Below is a small trained network, with its code and all its weights. Each question gives an input and a target symbol and asks what happens when units are switched off, that is, made to give their printed mean instead of their output.

import numpy as np


def w(rows, s, z=0):
    codes = np.array(rows[::2]) - 128.0
    scale = np.full(codes.shape[1], s)
    scale[-1] = z or s
    return codes * scale


def norm(h):
    return h / np.sqrt((h * h).mean(-1, keepdims=True) + 1e-5)


def f(y):
    return y / 2 * (1 + np.tanh(0.7978845608 * (y + 0.044715 * y**3)))


def softmax(a):
    e = np.exp(a - a.max(-1, keepdims=True))
    return e / e.sum(-1, keepdims=True)


def log_softmax(a):
    a = a - a.max(-1, keepdims=True)
    return a - np.log(np.exp(a).sum(-1, keepdims=True))


def net(x, mask):
    ids = ['Θδεζημξτφ'.index(c) for c in x.split()]
    T = len(ids)
    res = E[ids] + P[:T]
    u = 0
    for l in range(2):
        r = norm(res)
        for j in range(2):
            rows = slice(3 * j, 3 * j + 3)
            q, k, v = (r @ M[l][rows].T for M in (Q, K, V))
            z = softmax(np.where(np.tri(T) > 0, q @ k.T / 3**0.5, -1e9)) @ v
            o = O[l][rows]
            res = res + np.where(mask[u + j], z, o[:, -1]) @ o[:, :-1]
        u += 2
        y = f(norm(res) @ A[l][:, :-1].T + A[l][:, -1])
        res = res + np.where(mask[u : u + 8], y, B[l][:, -1]) @ B[l][:, :-1]
        u += 8
    return log_softmax(norm(res)[-1] @ U[:, :-1].T + U[:, -1])


Q, K, V, O, A, B = {}, {}, {}, {}, {}, {}
E = w([
[93,112,69,72,155,46,136,83],'Θ',
[68,123,157,138,147,36,124,159],'δ',
[90,184,90,137,153,103,98,131],'ε',
[86,155,145,181,89,76,82,129],'ζ',
[116,46,86,170,156,75,60,152],'η',
[19,84,42,149,128,81,46,101],'μ',
[134,106,170,106,95,109,192,82],'ξ',
[177,171,68,145,11,35,126,136],'τ',
[96,26,208,145,177,107,58,65],'φ',
],0.012)
P = w([
[182,169,164,104,174,233,40,151],'0',
[126,140,121,118,202,229,61,131],'1',
[115,105,160,117,150,195,50,153],'2',
[124,95,219,171,104,150,48,206],'3',
[107,133,143,129,143,144,108,115],'4',
[108,140,131,154,133,138,117,94],'5',
[118,152,133,164,107,113,125,64],'6',
[122,172,139,180,108,107,140,39],'7',
[126,205,125,220,115,113,170,1],'8',
],0.0055)
Q[0] = w([
[76,135,135,167,100,26,139,34],'0.h0',
[195,195,158,72,180,192,173,143],'0.h0',
[145,88,118,66,139,107,58,218],'0.h0',
[178,172,178,136,151,54,160,3],'0.h1',
[153,165,65,104,135,66,70,135],'0.h1',
[16,83,196,206,63,6,77,87],'0.h1',
],0.0055)
K[0] = w([
[149,209,83,148,62,78,215,138],'0.h0',
[48,130,172,101,188,193,123,110],'0.h0',
[93,146,144,127,148,142,164,150],'0.h0',
[140,198,114,146,87,11,104,202],'0.h1',
[48,153,149,172,103,103,83,164],'0.h1',
[55,114,86,199,1,136,149,122],'0.h1',
],0.0069)
V[0] = w([
[147,47,192,223,173,171,44,48],'0.h0',
[206,131,63,126,64,121,194,235],'0.h0',
[169,108,191,105,157,202,196,4],'0.h0',
[127,145,162,105,165,205,184,124],'0.h1',
[159,156,199,167,224,53,92,182],'0.h1',
[205,177,87,89,53,91,98,125],'0.h1',
],0.0037)
O[0] = w([
[146,156,106,36,185,66,152,115,171],'0.h0',
[110,36,110,161,84,109,169,99,52],'0.h0',
[130,93,141,97,110,127,89,176,4],'0.h0',
[133,158,185,85,134,157,172,121,10],'0.h1',
[1,98,178,191,137,167,162,171,147],'0.h1',
[190,84,103,140,139,130,143,188,104],'0.h1',
],0.0071,0.0042)
A[0] = w([
[151,72,90,169,131,88,172,177,161],'0.n0',
[168,113,184,107,107,184,221,115,203],'0.n1',
[108,188,133,160,177,129,91,111,141],'0.n2',
[126,65,127,87,157,134,171,97,45],'0.n3',
[131,150,115,183,98,52,56,202,245],'0.n4',
[98,147,254,87,143,155,133,63,151],'0.n5',
[98,66,153,140,180,111,95,124,106],'0.n6',
[109,126,110,131,100,93,112,103,133],'0.n7',
],0.0067,0.0013)
B[0] = w([
[157,48,111,146,46,191,169,43,143],'0.n0',
[126,170,53,112,113,9,103,186,133],'0.n1',
[254,58,209,116,130,99,194,201,217],'0.n2',
[137,125,245,122,174,113,90,103,118],'0.n3',
[104,160,62,63,197,159,229,60,255],'0.n4',
[179,192,67,122,114,177,125,70,161],'0.n5',
[193,178,128,136,69,191,152,116,192],'0.n6',
[170,113,117,195,174,161,161,89,182],'0.n7',
],0.0057,0.0064)
Q[1] = w([
[161,167,121,6,59,151,53,138],'1.h0',
[78,173,60,118,220,45,156,70],'1.h0',
[167,107,208,148,88,143,75,120],'1.h0',
[126,125,116,208,144,93,181,123],'1.h1',
[111,190,2,115,227,82,166,11],'1.h1',
[108,183,159,109,159,185,163,63],'1.h1',
],0.0081)
K[1] = w([
[191,105,179,100,128,185,100,159],'1.h0',
[131,143,131,217,84,88,84,2],'1.h0',
[137,128,86,94,172,146,115,177],'1.h0',
[82,115,56,191,101,101,146,99],'1.h1',
[153,134,138,187,100,104,116,14],'1.h1',
[170,91,121,155,117,147,127,64],'1.h1',
],0.0097)
V[1] = w([
[101,228,17,90,91,148,47,139],'1.h0',
[88,81,152,201,127,211,76,156],'1.h0',
[149,127,85,152,31,173,150,134],'1.h0',
[70,2,49,170,183,156,126,146],'1.h1',
[186,97,214,165,152,224,46,26],'1.h1',
[15,157,88,40,47,127,114,184],'1.h1',
],0.0052)
O[1] = w([
[158,171,67,97,95,182,82,128,254],'1.h0',
[119,133,127,167,182,115,81,122,49],'1.h0',
[137,115,61,93,130,138,151,85,63],'1.h0',
[167,184,160,177,149,48,103,180,186],'1.h1',
[74,68,202,91,130,107,21,18,125],'1.h1',
[108,253,98,173,164,141,138,129,74],'1.h1',
],0.0068,0.0049)
A[1] = w([
[158,94,224,181,130,88,105,177,187],'1.n0',
[57,62,162,124,134,153,155,107,56],'1.n1',
[144,180,76,157,164,69,83,137,120],'1.n2',
[81,174,94,59,44,254,162,85,206],'1.n3',
[195,92,60,25,101,168,150,132,204],'1.n4',
[124,164,93,133,210,67,130,113,140],'1.n5',
[164,118,165,113,93,84,163,134,128],'1.n6',
[158,154,63,147,196,133,131,83,254],'1.n7',
],0.0077,0.00052)
B[1] = w([
[81,72,39,134,39,172,90,184,151],'1.n0',
[161,170,133,118,126,137,185,2,141],'1.n1',
[170,179,217,67,187,92,196,160,253],'1.n2',
[31,142,53,101,44,144,123,146,213],'1.n3',
[86,172,104,210,117,101,112,78,200],'1.n4',
[156,134,166,104,98,112,141,119,240],'1.n5',
[44,52,132,109,175,92,66,188,137],'1.n6',
[128,189,177,53,81,132,146,222,255],'1.n7',
],0.0068,0.0057)
U = w([
[90,193,114,220,195,50,50,122,1],'Θ',
[38,184,214,228,162,182,158,145,61],'δ',
[143,113,146,158,161,233,121,162,238],'ε',
[94,85,136,97,178,156,254,103,43],'ζ',
[81,43,126,97,106,54,99,227,75],'η',
[219,217,174,46,156,92,166,146,222],'μ',
[77,175,14,81,54,180,169,136,174],'ξ',
[230,126,72,160,145,165,159,107,87],'τ',
[116,89,193,20,143,134,101,18,157],'φ',
],0.0057,0.0021)

Each question gives the input, a string of symbols that net reads in full, and the target symbol t.
The units are the heads (3 rows each of Q, K, V and O) and the neurons (one row each of A and B). Each row of codes is followed by its name. A weight is (code - 128) times the scale printed after its matrix; where a second scale follows, it is the last column's (O, A, B and U).
mask holds one flag per unit, layer by layer, with each layer's heads first. A switched-off unit (its flag False) gives its mean, the last column of its rows in O or B, instead of its output. The means were averaged over made-up inputs and are rounded, as every weight is.
A unit's drop is (log p(t) with every unit on - log p(t) with that unit switched off) / (log p(t) with every unit on - log p(t) with every unit switched off).
The circuit of an input: a set's keep is (log p(t) with only the set's units on - log p(t) with every unit switched off) / (log p(t) with every unit on - log p(t) with every unit switched off). Starting from the 12 units with the biggest drops (on a tie, the unit counted first), units are removed one at a time, each time the one whose removal leaves the highest keep (on an exact tie, the one counted first), for as long as the keep stays at least 0.8.
circuit, biggest first: the units of the circuit, biggest drop first
most important unit: the unit with the biggest drop
top k neurons: the k neurons with the biggest drops, biggest first
k most important neurons of layer l: the k neurons of layer l with the biggest drops, biggest first
which heads matter: for each layer, one digit per head in row order, 1 if its drop is at least 0.15 and else 0, layers parted by /
input φ μ δ, target φ: circuit, biggest first : (1.h1; 0.n4)
input μ ζ η ζ, target η: most important unit : 0.n2
input μ η ε Θ, target η: which heads matter : 10 / 10
input δ μ δ η δ η Θ, target η: which heads matter : 00 / 11
input ξ δ μ μ μ ξ ξ δ ζ, target ξ: circuit, biggest first : (1.h1; 1.n3)
input δ μ η Θ ε η η, target η: top 2 neurons : (0.n5; 1.n0)
input ε η δ, target η: circuit, biggest first : (1.n0; 1.h1)
input η ζ ξ μ Θ, target ξ: which heads matter : 00 / 01
input ξ μ τ φ, target ε: which heads matter : 10 / 00
input τ τ μ η, target τ: circuit, biggest first : (0.h0; 0.n4; 1.n3; 0.n6)
input μ ξ δ μ ξ ξ ξ η δ, target ξ: 2 most important neurons of layer 1 : (1.n3; 1.n2)
input Θ δ ξ δ, target ξ: which heads matter : 00 / 00
input ξ μ ξ μ η, target ξ: which heads matter : 10 / 11
input δ μ μ ε δ δ ζ, target ζ: which heads matter : 00 / 11
input δ μ μ η μ δ ξ μ ζ, target ξ: which heads matter : 10 / 11
input μ δ φ δ μ, target φ: top 2 neurons : (0.n5; 0.n6)
input τ ξ φ δ, target ζ: circuit, biggest first : (0.n4; 0.h0; 1.h0)
input Θ δ ξ η, target ξ: which heads matter : 00 / 00
input τ μ ζ η ζ μ μ, target Θ: circuit, biggest first : (0.h0; 1.h1; 0.h1; 1.n3)
input μ μ φ τ η, target τ: top 3 neurons : (1.n3; 0.n0; 0.n6)
input μ μ μ μ τ δ, target ζ: which heads matter : 10 / 10
input Θ ξ η φ μ ε μ, target μ: which heads matter : 10 / 00
